Each row has a name. After each piece below comes the name of the row it's from, unless a question asks for something else. Each question is about the rows just above it. Places in a row count from 1.

Tet: [ 5.78 -2.21  4.15  5.82  2.26  0.57  7.27  4.02  0.77  5.62  3.16 -4.39
  2.45  7.82 -1.92 -5.05 -0.08  2.94  0.97  4.11  4.66  7.56 -0.07 -1.58
 -0.75 -3.87  5.12  1.07 -1.83  2.97  2.75  8.43  2.03 -0.73 -0.02 -0.80
 -2.57  1.67 -1.52  1.11  2.50  1.31  4.54 -6.33 -5.75  1.89  6.52  5.95
  2.79 -2.29  3.02 -3.69 -1.21 -0.62  6.50  4.77  4.76  8.30 -5.04  3.12]
zabaf: [ 2.13  0.62  1.54  3.66  2.65 -2.56  3.57  0.84 -2.67  7.65  4.44 -5.83
  4.86  4.80 -0.32 -5.44 -2.94 -0.08 -0.46  2.34  2.02  4.96 -2.18 -2.84
 -4.88 -1.49  2.52  0.24 -2.70  0.69 -0.74  6.76 -1.07 -0.05 -0.65  1.35
 -6.13  0.68  0.23  4.09  2.51  3.98  2.07 -5.47 -8.13  0.55  7.12  2.80
 -0.75 -0.88  5.30 -3.14  0.05  1.25  3.25  3.50  6.60  5.29 -1.57  3.70]
badan: [ 0.09 -2.65  4.29  1.54  0.18 -2.42 -2.98  2.34  0.84  0.70 -2.09 -0.21
  2.77  0.92  1.10  3.02  4.56 -3.20  3.43  2.17  2.99  0.11  0.01  0.15
 -2.10  0.09  3.32 -4.37 -1.48  2.81 -2.71 -1.35  6.70 -1.58  1.46  1.27
  2.58  1.65  3.86 -3.58  1.81 -0.33 -3.51  1.05  1.72  4.09 -0.90  0.41
  6.22 -2.48 -0.96  1.08  3.06  5.34 -2.50  2.01 -2.39  0.44  4.62  3.28]
zus: [ 4.06  0.21  0.02  1.50  0.22  5.78  6.29  2.05  3.66 -2.04  0.95  2.81
 -3.74  2.67 -1.37 -0.60  0.36  6.09 -0.30  0.76  0.98  2.88  3.01  2.16
  6.65 -1.27  0.66  4.91  3.01  0.87  6.20  2.97 -1.14  4.81  0.45 -2.13
  2.71  0.55 -3.61  0.52 -0.63 -1.61  5.65 -0.29  2.40 -0.94  0.52  3.32
 -0.39  1.50 -0.87 -0.19 -2.54 -4.89  5.55  0.33  0.51  2.99 -5.63 -2.34]
Kebel: [ 2.26  0.06 -0.44 -0.29 -0.81  5.55  3.26  1.34  4.05 -4.65 -1.06  4.80
 -4.67  0.07 -0.68  2.13  1.76  4.70  0.19 -0.26  0.05  0.15  3.36  3.02
  7.21 -0.10 -0.41  3.68  3.57  0.55  5.07 -0.57 -0.15  3.75  0.81 -1.96
  4.87  0.31 -2.55 -1.23 -1.36 -2.73  3.44  2.36  5.50 -0.72 -2.53  1.42
  0.26  1.66 -2.76  1.42 -1.69 -3.94  2.85 -1.09 -2.32  0.09 -3.26 -3.13]
Fotal: [-4.88  3.40 -1.66 -3.52 -0.07 -1.91 -7.04 -2.60 -1.06 -1.23 -0.98  3.28
  1.91 -5.62  3.83  5.51  1.21 -3.75  0.92 -1.89 -2.48 -5.48 -0.01  1.59
 -1.48  5.27 -2.66 -1.61  1.39 -1.18 -3.71 -6.06  0.38 -3.10  1.36  3.44
  1.78  0.05  4.64  0.88  0.12  1.73 -4.64  6.41  4.36  0.57 -3.26 -4.60
 -0.58  2.69  0.10  4.43  3.85  4.62 -6.08 -2.10 -1.86 -6.12  8.32  0.57]
tolib: [ 1.52  3.26 -2.47 -0.46  0.58  4.86  4.08 -0.38  1.88 -1.35  2.14  3.23
 -2.73  0.01  0.18 -0.09 -1.66  5.00 -1.42 -0.82 -1.36  0.67  2.31  2.17
  5.28  1.25 -1.79  5.63  3.60 -0.95  4.78  1.45 -4.05  3.46  0.32 -0.47
  1.06 -0.09 -2.57  3.31 -0.85  0.34  4.70  1.54  2.11 -2.29  0.54  0.98
 -3.59  3.70  0.70  1.03 -1.68 -4.21  3.63 -1.03  1.83  0.35 -3.18 -2.60]
pitu: [ 0.07 -2.10  3.04  0.91 -0.12 -1.37 -2.21  1.74  0.96 -0.22 -1.91  0.35
  1.44  0.43  0.69  2.55  3.59 -2.12  2.52  1.43  2.09 -0.19  0.26  0.36
 -0.92  0.03  2.28 -3.10 -0.82  2.04 -1.70 -1.41  4.97 -0.98  1.09  0.66
  2.47  1.14  2.60 -3.04  1.07 -0.71 -2.54  1.09  1.95  2.90 -1.24  0.22
  4.64 -1.79 -1.23  0.95  2.07  3.56 -1.87  1.20 -2.32  0.05  3.18  1.99]
Lib: [-2.40  0.78 -0.74 -1.50 -0.24 -1.89 -3.39 -1.39 -1.28 -0.08 -0.59  0.11
  1.09 -2.31  1.15  1.38 -0.04 -2.45  0.05 -0.91 -1.14 -2.30 -0.83 -0.21
 -1.98  1.54 -1.13 -1.57 -0.41 -0.76 -2.47 -2.44  0.00 -2.03  0.06 -1.15
 -0.35 -0.32  1.78  0.05 -0.05  0.66 -2.58  1.61  0.45  0.08 -1.15 -2.16
 -0.41  0.30  0.07  1.05  1.36  2.02 -2.98 -0.87 -0.73 -2.51  3.21  0.41]
telap: [ 0.77 -2.56  3.70  1.20 -0.25 -0.35 -1.73  2.54  2.14 -1.17 -2.46  1.44
  0.76  0.74  0.66  3.49  4.77 -1.40  3.14  1.80  2.67  0.01  1.11  1.12
  0.55 -0.06  2.82 -2.86 -0.20  2.69 -0.81 -1.61  6.07 -0.23  1.54  0.35
  4.07  1.52  2.56 -3.91  1.07 -1.43 -2.15  1.74  3.51  3.42 -1.90  0.76
  5.77 -1.82 -2.03  1.42  2.12  3.42 -1.43  1.35 -3.21  0.30  3.02  1.79]
fugab: [ 1.50  0.55 -1.18 -1.04 -1.01  5.45  2.49  0.68  3.77 -5.12 -1.20  5.17
 -4.91 -0.89 -0.45  2.48  1.41  4.41 -0.13 -0.85 -0.68 -0.72  3.26  3.11
  7.17  0.41 -1.19  3.74  3.78  0.01  4.75 -1.42 -0.81  3.39  0.72 -1.82
  4.83  0.02 -2.48 -1.01 -1.68 -2.70  3.03  2.99  5.87 -1.16 -3.10  0.65
 -0.48  2.08 -2.89  1.77 -1.64 -4.02  2.16 -1.71 -2.57 -0.90 -2.78 -3.55]
Row and place of [3.06] in the named rows:  badan, 53
[4.78] is at row and place  tolib, 31
[4.07] is at row and place  telap, 37
[ 0.77 -2.56  3.70  1.20 -0.25 -0.35 -1.73  2.54  2.14 -1.17 -2.46  1.44
  0.76  0.74  0.66  3.49  4.77 -1.40  3.14  1.80  2.67  0.01  1.11  1.12
  0.55 -0.06  2.82 -2.86 -0.20  2.69 -0.81 -1.61  6.07 -0.23  1.54  0.35
  4.07  1.52  2.56 -3.91  1.07 -1.43 -2.15  1.74  3.51  3.42 -1.90  0.76
  5.77 -1.82 -2.03  1.42  2.12  3.42 -1.43  1.35 -3.21  0.30  3.02  1.79]  telap

sak: [ 3.95  8.74 -6.52 -5.49 -4.54]
Gom: [ 6.29  8.73 -4.59 -3.52 -4.73]
Lufek: [ 6.31  8.47 -7.15 -5.84  7.09]
bovuf: [-4.74  8.47 -7.15  6.30  7.10]
Tir: [ 2.10  7.29 -6.41 -5.15 -3.08]
Gaka: [ 6.29  7.68 -4.59 -3.52  8.67]
Where in the named rows is [7.29]?  Tir, 2
[7.10] is at row and place  bovuf, 5
Where in the named rows is [-4.73]?  Gom, 5
Row and place of [7.09] in the named rows:  Lufek, 5
[8.74] is at row and place  sak, 2
[6.30] is at row and place  bovuf, 4

